Rows with their classes
 119   90 -127   92  -86 -207  410 -170   68 -226  313   -5   -6  -96 -206  213  -70   23 -297  -26  391   56   92 -102  -40  181 -211 -178  307 -123   -5  185  -17   77 -333  371  -11 -185 -124  -79  153   50 -450  147   25   17  -42 -171  289 -100 -> mitir
-138   96  295 -125  -32 -446  133   73  226 -207  183  423 -300 -212  -77   72  -49 -189  -16  -56  255  183  -23  204 -484  -22  -33 -167   62 -286  138 -232  191 -136 -100  -12  161 -104  -97 -135   34 -214 -166 -115  119  146 -425  336   47  -98 -> mitir
 179 -200   14 -134   48   11   16  -29   43 -116  -51  251 -311 -134  -30  383 -370   52  130 -180  380  188  302  -24 -112   76  -98 -235  260 -298  375  -48 -163 -107  -57  322  -12  135 -188  -58   86  115 -349  218  -36  384 -424  195  147  137 -> Roga
 -54 -186  129  -32 -210 -195  224  -79 -124  -87   94  190 -535   -2  129  346    1  -18 -102   46  330    2   35   78 -199 -203   -1   -7  -39 -269   76 -101   84 -131  -31   24  -84  -27   99 -108  -34 -255   95 -177  -48   85 -213  392 -149  -58 -> mitir
-153 -227   39 -131   21 -556  365  119    4 -310  156  345  -70  218  -10  -86  266 -126  -10  102   68 -115 -172  271 -216 -307  -68  173 -403 -330   29 -237  109    6  131 -192  146 -176  -83  -14  -74 -286   -7  -27 -232  310  154  111  -63  -53 -> mitir
  21 -175  141 -112  111 -213 -170   94  109 -275 -141  435  -85  -34  -45   26 -135 -136  250 -219   43  257  152   88 -266  -74  -13  -74  143  -97  262  -83  -41 -128   38  -41  238  -63   77  -63  -80  133 -147    7  107  292 -181  283    4   19 -> Roga
  56 -239   71  -97  -22 -271  164  -49  -32 -221  -13  432 -264  111   21  299  -57  -63  208  -40  393   76  285  114 -159 -245 -151   70 -134 -249  168  -99    5  -85  148   93   52  -45 -157   52    6    5 -204  -99  106  466 -218  224 -142  -63 -> mitir
  -8   90 -118 -128 -427   14  347 -412 -212  349  -68  161 -270   63  181  386  -30  385  162  139  428 -423   30   -2  443  -64  159  104 -117  158  565 -216 -251  -37  311  -30 -171  295 -519  -73 -316 -128  144  169 -367  -56  -16   24 -333  -76 -> mitir
-243 -188  220 -173  -12 -287  -50 -158  -65 -233 -219  441 -321   79   15  275 -157 -104  315 -166  502  216  207  159 -102 -206 -213 -169   19 -182  148   53   21  -75  166  -77   22   -4   19   32  -64  118 -146 -221  158  525 -273  400 -158   -2 -> mitir
  18  -61   65   97  234 -278  -69    7  205   19 -136  220  199    6 -129 -122 -139 -230   17 -122 -114   52  253   74 -240  113   89  -25  -80 -153   37   -6  -50 -127  108  -49 -121 -169   93  -30  -27  -65 -411  327   97  177 -224   -2  148  -93 -> Roga
  72  215  -11   93  187 -285   81   19  293  -73  -78  182  263   13 -173  -81  -96 -163  -34  -95  -78  101   57   -1 -179  142   34  -57   43 -302   36  -25 -147  -71  -62   12  178 -239  -58  -39   59  -45 -418  384   31   60 -267   -4  298  -35 -> Roga
 -33   25  112   36   93 -252  124  -33  169  -69  -92  280 -141 -147  -81   49 -140 -129   11 -112   -2  106  107  116  -78  237   99  -74   80  -27  266  -89  -36  -78  -25  108   33   10  -60 -171  -75  -47 -215  267   65  -10 -327  112   78  -36 -> Roga
-204 -218   74    9   22 -605  449   62   38 -107  174  355 -128   96  237 -320  130 -305  -70  125    0 -152   -9  229 -264 -205   20  161 -370 -265  -40 -199   88  -91  168 -178   70 -342   21  -38   64 -258  -81   -3  -85  277   79   94 -126  -70 -> mitir
  14  114   83  110 -106 -110  285   41  -51 -310  299  227 -363  -40   44  519 -156 -148 -120 -206  570  162  140   88 -226 -239 -213  242 -120 -440  -66  149   37   88  -71  275  -95   59  196  -14   98  137  -81 -305   74  253 -148  294 -157  -33 -> mitir
 -63 -178   70 -310 -294 -532  527  -12 -158  -32  215  119 -455  253  241    0  362   13  -63  312  227 -261 -256  195  -68 -476    9  333 -502 -342  -23 -336  229 -287  200 -244  -49 -265   17   77 -210 -258  582 -358 -206  123  210  310 -516 -125 -> mitir
 -28  115  183  170  153 -180  -81   80  118 -100  -65  356  207 -160  127  -14 -257 -297  186 -200  -36  167  103   55 -168   23   10  -39 -115 -180  257   10 -195   30  146   58   36   52  132 -109  -76   -3 -383  121  122  240 -342  185 -110  -69 -> Roga
-293  430  151  247 -262 -245  403   89  -65 -502  403  110 -492 -223  104  367  -32 -305 -261  -86  737  113    0  286 -415 -204 -382 -130 -267 -704 -203  345   86  -35 -172  451  -35 -170  202   36  189   51 -223 -336  200  222 -128  303 -126  -76 -> mitir
